Below is a small trained network, with its code and all its weights. Each question gives an input and a target symbol and asks what happens when units are switched off, that is, made to give their printed mean instead of their output.

import numpy as np


def w(rows, s, z=0):
    codes = np.array(rows[::2]) - 128.0
    scale = np.full(codes.shape[1], s)
    scale[-1] = z or s
    return codes * scale


def norm(h):
    return h / np.sqrt((h * h).mean(-1, keepdims=True) + 1e-5)


def f(y):
    return np.maximum(y, 0)


def softmax(a):
    e = np.exp(a - a.max(-1, keepdims=True))
    return e / e.sum(-1, keepdims=True)


def log_softmax(a):
    a = a - a.max(-1, keepdims=True)
    return a - np.log(np.exp(a).sum(-1, keepdims=True))


def net(x, mask):
    ids = ['αδεηθλσω'.index(c) for c in x.split()]
    T = len(ids)
    res = E[ids] + P[:T]
    u = 0
    for l in range(3):
        q, k, v = (norm(res) @ M[l].T for M in (Q, K, V))
        z = softmax(np.where(np.tri(T) > 0, q @ k.T / 2**0.5, -1e9)) @ v
        res = res + np.where(mask[u], z, O[l][:, -1]) @ O[l][:, :-1]
        u += 1
        y = f(norm(res) @ A[l][:, :-1].T + A[l][:, -1])
        res = res + np.where(mask[u : u + 8], y, B[l][:, -1]) @ B[l][:, :-1]
        u += 8
    return log_softmax(norm(res)[-1] @ U[:, :-1].T + U[:, -1])


Q, K, V, O, A, B = {}, {}, {}, {}, {}, {}
E = w([
[110,124,211],'α',
[120,103,171],'δ',
[93,69,226],'ε',
[98,55,92],'η',
[123,87,198],'θ',
[113,151,206],'λ',
[112,125,199],'σ',
[121,78,254],'ω',
],0.0067)
P = w([
[99,41,254],'0',
[134,155,189],'1',
[136,151,185],'2',
[135,151,185],'3',
[137,142,176],'4',
[138,149,170],'5',
[138,133,185],'6',
[142,121,171],'7',
[146,116,173],'8',
[147,111,175],'9',
[154,105,182],'10',
],0.0062)
Q[0] = w([
[153,2,151],'L0H1',
[56,72,216],'L0H1',
],0.006)
K[0] = w([
[2,209,187],'L0H1',
[66,105,238],'L0H1',
],0.005)
V[0] = w([
[2,134,182],'L0H1',
[184,88,88],'L0H1',
],0.0061)
O[0] = w([
[254,199,119,255],'L0H1',
[131,75,156,54],'L0H1',
],0.0073,0.0051)
A[0] = w([
[52,167,169,130],'L0N1',
[184,125,88,137],'L0N2',
[20,159,26,66],'L0N3',
[169,182,90,34],'L0N4',
[11,39,27,9],'L0N5',
[61,178,122,72],'L0N6',
[116,169,193,122],'L0N7',
[123,123,160,98],'L0N8',
],0.011)
B[0] = w([
[168,102,94,148],'L0N1',
[142,136,176,164],'L0N2',
[86,23,97,128],'L0N3',
[223,45,189,128],'L0N4',
[234,247,235,128],'L0N5',
[233,125,228,128],'L0N6',
[129,103,113,254],'L0N7',
[174,151,117,135],'L0N8',
],0.011,0.0068)
Q[1] = w([
[226,199,252],'L1H1',
[11,119,9],'L1H1',
],0.012)
K[1] = w([
[53,9,208],'L1H1',
[231,245,105],'L1H1',
],0.012)
V[1] = w([
[33,2,158],'L1H1',
[194,198,133],'L1H1',
],0.0087)
O[1] = w([
[99,7,40,254],'L1H1',
[153,173,157,191],'L1H1',
],0.013,0.0026)
A[1] = w([
[178,201,134,106],'L1N1',
[10,172,68,14],'L1N2',
[160,171,216,9],'L1N3',
[1,241,190,157],'L1N4',
[181,39,154,119],'L1N5',
[194,37,195,95],'L1N6',
[80,224,177,10],'L1N7',
[165,229,16,9],'L1N8',
],0.0073,0.011)
B[1] = w([
[178,136,132,179],'L1N1',
[229,224,55,128],'L1N2',
[230,71,238,128],'L1N3',
[69,96,231,162],'L1N4',
[129,181,110,253],'L1N5',
[149,221,104,240],'L1N6',
[163,84,109,128],'L1N7',
[22,9,224,128],'L1N8',
],0.011,0.0051)
Q[2] = w([
[171,146,2],'L2H1',
[228,211,97],'L2H1',
],0.0093)
K[2] = w([
[185,171,250],'L2H1',
[254,53,192],'L2H1',
],0.0086)
V[2] = w([
[140,158,171],'L2H1',
[141,66,254],'L2H1',
],0.01)
O[2] = w([
[84,201,189,253],'L2H1',
[22,254,101,144],'L2H1',
],0.0079,0.003)
A[2] = w([
[172,112,101,116],'L2N1',
[35,143,69,13],'L2N2',
[81,73,143,99],'L2N3',
[1,137,87,2],'L2N4',
[94,159,176,56],'L2N5',
[140,131,81,189],'L2N6',
[66,150,177,73],'L2N7',
[88,104,80,148],'L2N8',
],0.017,0.0058)
B[2] = w([
[101,134,86,253],'L2N1',
[93,190,86,128],'L2N2',
[68,48,151,142],'L2N3',
[238,248,113,128],'L2N4',
[36,58,161,228],'L2N5',
[90,129,155,245],'L2N6',
[93,122,94,212],'L2N7',
[138,87,197,155],'L2N8',
],0.013,0.0044)
U = w([
[179,229,153,100],'α',
[216,191,77,33],'δ',
[115,110,75,121],'ε',
[73,50,130,191],'η',
[149,126,52,108],'θ',
[34,131,211,252],'λ',
[176,177,174,28],'σ',
[82,210,2,14],'ω',
],0.0099,0.0023)

Each question gives the input, a string of symbols that net reads in full, and the target symbol t.
The units are the heads (2 rows each of Q, K, V and O) and the neurons (one row each of A and B). Each row of codes is followed by its name. A weight is (code - 128) times the scale printed after its matrix; where a second scale follows, it is the last column's (O, A, B and U).
mask holds one flag per unit, layer by layer, with each layer's heads first. A switched-off unit (its flag False) gives its mean, the last column of its rows in O or B, instead of its output. The means were averaged over made-up inputs and are rounded, as every weight is.
A unit's drop is (log p(t) with every unit on - log p(t) with that unit switched off) / (log p(t) with every unit on - log p(t) with every unit switched off).
The circuit of an input: a set's keep is (log p(t) with only the set's units on - log p(t) with every unit switched off) / (log p(t) with every unit on - log p(t) with every unit switched off). Starting from the 12 units with the biggest drops (on a tie, the unit counted first), units are removed one at a time, each time the one whose removal leaves the highest keep (on an exact tie, the one counted first), for as long as the keep stays at least 0.8.
circuit, biggest first: the units of the circuit, biggest drop first
most important unit: the unit with the biggest drop
top k neurons: the k neurons with the biggest drops, biggest first
k most important neurons of layer l: the k neurons of layer l with the biggest drops, biggest first
drop when u is switched off: that unit's drop, to one decimal
input σ α σ η ω ε λ α δ, target α: most important unit => L1N4
input ω θ δ δ α, target ω: circuit, biggest first => (L1H1; L2N5)
input α θ σ σ α α λ η η λ, target α: circuit, biggest first => (L1N4; L2N5)
input α ε δ λ α λ θ δ σ θ, target α: top 2 neurons => (L1N4; L0N7)
input α θ λ η ω θ σ, target α: top 2 neurons => (L0N7; L1N4)
input ω α α ω λ θ θ λ δ, target ω: 2 most important neurons of layer 1 => (L1N6; L1N4)
input ω δ θ, target ω: 2 most important neurons of layer 1 => (L1N6; L1N5)
input ω ε θ α λ α σ η σ, target ω: top 2 neurons => (L0N8; L0N2)
input α η λ δ ε ω, target α: 3 most important neurons of layer 0 => (L0N7; L0N2; L0N8)
input ω θ η λ ε ε λ, target ω: top 3 neurons => (L0N8; L0N2; L1N6)
input α η α δ θ λ λ λ α, target α: top 4 neurons => (L0N7; L1N4; L0N2; L0N8)
input ω η λ λ λ α η α σ α α, target ω: top 2 neurons => (L0N8; L0N2)
input ω ω ω ω, target ω: top 2 neurons => (L0N2; L0N8)
input δ ε ε, target δ: top neuron => (L0N8)
input σ ω λ η δ α λ ε, target α: top 4 neurons => (L1N4; L0N7; L0N2; L1N6)
input α λ α η η θ σ λ λ θ λ, target α: top 4 neurons => (L0N7; L1N4; L0N2; L0N8)
input δ λ λ δ η ω α, target δ: 2 most important neurons of layer 0 => (L0N8; L0N2)
input δ η α δ λ ω λ λ η, target δ: drop when L0N7 is switched off => 0.1
input α η δ α λ η, target α: drop when L1H1 is switched off => 0.1
input ω λ α η λ ω λ λ λ δ, target ω: drop when L0N8 is switched off => 0.8
input ω η α α λ ω λ, target ω: drop when L2N5 is switched off => 0.2
input α α ε α, target α: 2 most important neurons of layer 1 => (L1N4; L1N1)
input δ θ η ω ω δ ε ω, target δ: most important unit => L2H1
